Here is a tiny trained network, its code and every weight. The questions are about switching its units off for an input and a class, where a switched-off unit gives its printed mean instead of its output.

import numpy as np


def w(rows, s, z=0):
    codes = np.array(rows[::2]) - 128.0
    scale = np.full(codes.shape[1], s)
    scale[-1] = z or s
    return codes * scale


def norm(h):
    return h / np.sqrt((h * h).mean(-1, keepdims=True) + 1e-5)


def f(y):
    return y / 2 * (1 + np.tanh(0.7978845608 * (y + 0.044715 * y**3)))


def log_softmax(a):
    a = a - a.max(-1, keepdims=True)
    return a - np.log(np.exp(a).sum(-1, keepdims=True))


def net(x, mask):
    res = np.array(x, float).reshape(1, 7) / 4 @ E
    u = 0
    for l in range(4):
        y = f(norm(res) @ A[l][:, :-1].T + A[l][:, -1])
        res = res + np.where(mask[u : u + 9], y, B[l][:, -1]) @ B[l][:, :-1]
        u += 9
    return log_softmax(norm(res)[-1] @ U[:, :-1].T + U[:, -1])


A, B = {}, {}
E = w([
[109,2,214,181,122,94,187,110,124,128,69,149],'x0',
[177,198,107,208,164,176,130,127,182,169,161,50],'x1',
[172,144,120,83,135,194,111,105,125,42,113,82],'x2',
[113,129,175,191,26,138,116,51,100,126,129,157],'x3',
[170,66,170,94,162,220,87,76,121,124,36,32],'x4',
[124,69,132,79,156,168,60,182,98,135,123,178],'x5',
[125,208,103,165,214,101,94,100,94,199,126,186],'x6',
],0.0041)
A[0] = w([
[128,83,162,41,153,149,76,92,84,108,70,225,82],'L0N0',
[130,104,78,130,92,122,112,89,114,113,177,172,43],'L0N1',
[122,40,157,142,167,123,181,57,117,93,68,66,6],'L0N2',
[131,254,121,231,130,54,181,83,125,149,143,180,150],'L0N3',
[140,136,97,74,214,55,183,192,148,67,145,164,32],'L0N4',
[145,127,131,103,6,149,168,140,145,4,166,109,75],'L0N5',
[141,54,155,137,152,118,157,101,144,129,94,116,65],'L0N6',
[112,124,130,141,89,146,167,169,131,101,156,86,79],'L0N7',
[138,75,132,198,220,129,144,177,122,189,143,127,240],'L0N8',
],0.0085,0.0016)
B[0] = w([
[118,143,5,124,113,28,63,71,193,91,165,174,216],'L0N0',
[116,46,158,170,103,137,148,83,138,161,102,150,146],'L0N1',
[180,104,237,165,49,153,177,139,206,118,38,68,214],'L0N2',
[115,152,29,156,146,12,28,37,206,75,188,211,254],'L0N3',
[64,99,31,118,183,195,189,170,34,205,228,109,197],'L0N4',
[148,156,122,106,43,33,50,51,152,38,66,166,205],'L0N5',
[201,188,137,95,83,36,136,171,142,106,72,128,178],'L0N6',
[168,89,95,119,111,87,131,87,228,99,95,114,145],'L0N7',
[135,131,170,165,123,88,77,128,254,208,61,177,192],'L0N8',
],0.0059,0.0088)
A[1] = w([
[109,45,149,183,35,212,177,92,124,60,247,101,39],'L1N0',
[119,195,172,96,104,147,121,129,72,147,103,49,98],'L1N1',
[195,179,196,89,149,45,203,136,102,72,70,180,42],'L1N2',
[135,72,150,105,172,198,66,74,53,48,130,167,44],'L1N3',
[134,19,180,40,155,175,50,155,53,79,62,164,41],'L1N4',
[103,115,163,108,111,190,146,216,62,189,138,174,75],'L1N5',
[179,98,254,149,106,131,115,135,119,73,34,141,7],'L1N6',
[187,199,188,214,244,244,173,116,153,151,137,3,26],'L1N7',
[198,219,100,135,223,227,38,61,200,83,101,20,142],'L1N8',
],0.0067,0.0011)
B[1] = w([
[154,171,101,90,126,111,91,126,148,102,115,76,120],'L1N0',
[97,131,96,148,128,117,113,180,98,134,131,145,126],'L1N1',
[118,158,131,158,113,194,118,121,163,187,135,63,184],'L1N2',
[134,162,102,139,96,2,175,171,91,125,157,132,129],'L1N3',
[131,149,120,108,95,61,120,105,160,147,163,145,138],'L1N4',
[137,118,119,111,220,152,114,161,153,145,106,79,128],'L1N5',
[176,162,131,147,152,171,160,152,167,92,56,82,249],'L1N6',
[74,85,145,148,107,123,25,214,73,223,138,166,170],'L1N7',
[94,103,76,98,190,203,185,156,128,173,163,98,254],'L1N8',
],0.0084,0.0053)
A[2] = w([
[159,154,212,139,142,149,67,202,31,146,185,116,46],'L2N0',
[102,186,96,121,213,106,156,128,40,132,196,170,130],'L2N1',
[166,83,87,196,118,102,149,144,114,101,171,111,69],'L2N2',
[98,163,49,106,81,193,191,98,24,90,182,68,108],'L2N3',
[134,190,202,129,62,131,111,134,91,110,59,158,91],'L2N4',
[104,92,189,184,149,198,182,205,37,192,150,185,69],'L2N5',
[109,176,142,142,76,92,137,74,66,28,161,157,7],'L2N6',
[131,196,113,95,114,198,62,128,101,145,140,84,92],'L2N7',
[105,203,158,254,139,98,73,58,67,161,143,223,67],'L2N8',
],0.0071,0.0012)
B[2] = w([
[101,63,119,130,91,108,144,161,155,142,152,139,127],'L2N0',
[170,91,178,115,67,196,156,124,185,94,87,40,238],'L2N1',
[132,188,149,72,204,102,69,120,112,138,98,141,143],'L2N2',
[150,191,171,105,190,155,172,79,90,71,173,173,168],'L2N3',
[192,113,87,94,86,174,198,224,197,74,150,83,171],'L2N4',
[59,119,121,159,52,153,77,205,83,191,105,168,160],'L2N5',
[142,110,140,123,159,110,88,138,145,253,105,178,202],'L2N6',
[107,88,152,118,155,135,196,112,99,95,168,154,144],'L2N7',
[150,144,84,109,67,49,87,142,121,103,147,187,254],'L2N8',
],0.0073,0.0053)
A[3] = w([
[164,140,215,158,87,118,116,119,123,92,52,104,2],'L3N0',
[112,96,120,185,212,137,190,142,155,173,98,86,123],'L3N1',
[113,206,162,220,146,95,158,66,207,134,183,164,118],'L3N2',
[171,127,254,145,85,113,113,105,127,102,52,96,153],'L3N3',
[66,152,155,131,127,91,182,185,44,189,177,164,68],'L3N4',
[105,114,101,129,86,174,128,116,91,63,184,99,15],'L3N5',
[101,127,60,113,155,82,83,164,114,77,72,105,19],'L3N6',
[122,138,153,125,64,122,110,100,122,29,101,143,109],'L3N7',
[130,185,112,123,211,145,153,138,122,127,142,117,104],'L3N8',
],0.0084,0.00058)
B[3] = w([
[200,145,160,67,101,87,162,193,162,131,127,2,233],'L3N0',
[106,122,150,197,28,121,69,189,34,131,171,157,199],'L3N1',
[109,87,126,74,106,63,103,113,43,121,110,193,251],'L3N2',
[143,128,196,179,54,206,178,75,111,49,67,106,253],'L3N3',
[145,138,183,147,203,188,72,118,112,153,65,84,155],'L3N4',
[138,158,176,149,180,88,134,82,108,92,79,124,143],'L3N5',
[130,194,246,227,117,116,157,65,96,145,186,175,198],'L3N6',
[135,122,141,209,198,124,144,191,143,225,111,133,220],'L3N7',
[89,80,235,122,103,110,168,126,39,127,105,138,158],'L3N8',
],0.0074,0.0056)
U = w([
[111,152,130,72,199,172,204,91,54,62,197,104,31],'0',
[118,146,67,148,111,2,65,65,157,139,174,231,249],'1',
[212,144,185,171,42,132,176,143,209,88,46,37,164],'2',
[66,98,127,160,163,212,101,227,76,218,155,108,44],'3',
],0.0068,0.0016)

Each question gives the input, the list of numbers given to net, and the class t.
The units are the neurons (one row each of A and B). Each row of codes is followed by its name. A weight is (code - 128) times the scale printed after its matrix; where a second scale follows, it is the last column's (A, B and U).
mask holds one flag per neuron, layer by layer. A switched-off neuron (its flag False) gives its mean, the last column of its row in B, instead of its output. The means were averaged over made-up inputs and are rounded, as every weight is.
A unit's drop is (log p(t) with every unit on - log p(t) with that unit switched off) / (log p(t) with every unit on - log p(t) with every unit switched off).
The circuit of an input: a set's keep is (log p(t) with only the set's units on - log p(t) with every unit switched off) / (log p(t) with every unit on - log p(t) with every unit switched off). Starting from the 12 units with the biggest drops (on a tie, the unit counted first), units are removed one at a time, each time the one whose removal leaves the highest keep (on an exact tie, the one counted first), for as long as the keep stays at least 0.8.
circuit, biggest first: the units of the circuit, biggest drop first
most important unit: the unit with the biggest drop
top k neurons: the k neurons with the biggest drops, biggest first
top k neurons in layer l: the k neurons of layer l with the biggest drops, biggest first
drop when u is switched off: that unit's drop, to one decimal
input [-7,5,6,1,-2,-4,-4], class 1: top 3 neurons in layer 0 => L0N5, L0N4, L0N7
input [7,4,6,1,-5,-8,0], class 1: circuit, biggest first => L0N3
input [-2,-8,-5,-7,-8,2,-5], class 3: circuit, biggest first => L0N3, L0N4
input [-6,6,-1,-4,-6,3,0], class 0: circuit, biggest first => L0N5, L0N4, L1N7, L2N6
input [2,4,6,1,7,5,0], class 3: top 3 neurons => L1N8, L0N5, L1N7
input [-3,5,7,-2,-4,-3,5], class 0: top 3 neurons => L1N8, L0N5, L0N0
input [-4,-2,-6,-7,0,-7,-8], class 0: circuit, biggest first => L0N4, L0N8, L2N3
input [-3,-3,4,-3,1,5,3], class 0: top 2 neurons => L0N3, L0N5
input [-4,8,5,-3,-4,1,3], class 0: top 3 neurons => L0N3, L1N8, L0N2
input [-6,2,5,3,5,-5,2], class 3: top 2 neurons => L0N0, L0N3
input [-8,0,0,-4,2,-5,-2], class 3: top 4 neurons => L0N3, L0N0, L1N8, L0N6
input [-4,-3,2,-4,0,-7,-5], class 1: top 2 neurons => L0N5, L0N2
input [5,5,-7,5,5,-7,3], class 1: top 2 neurons => L0N3, L3N2
input [3,6,1,-7,-8,8,-6], class 3: circuit, biggest first => L0N4
input [-7,-4,-8,-5,5,-1,-4], class 0: top 2 neurons => L0N2, L0N8
input [-2,-3,4,-5,-6,-7,-8], class 1: top 2 neurons => L0N5, L0N4
input [-6,8,3,0,-1,6,4], class 3: top 2 neurons => L0N0, L0N5
input [-7,1,7,2,1,7,-6], class 1: top 2 neurons => L0N5, L0N2
input [-4,-7,-6,-8,-8,-5,0], class 0: top 2 neurons in layer 2 => L2N1, L2N3
input [-8,5,1,-7,-5,2,1], class 0: most important unit => L0N2
input [-4,-3,0,-7,-2,3,3], class 3: top 2 neurons in layer 0 => L0N3, L0N5
input [-6,0,3,-3,8,-7,5], class 3: drop when L0N4 is switched off => 0.0
input [-2,1,-1,0,-7,8,-1], class 3: drop when L0N3 is switched off => 0.1
input [-8,6,-2,6,2,0,-4], class 0: drop when L1N8 is switched off => 0.7
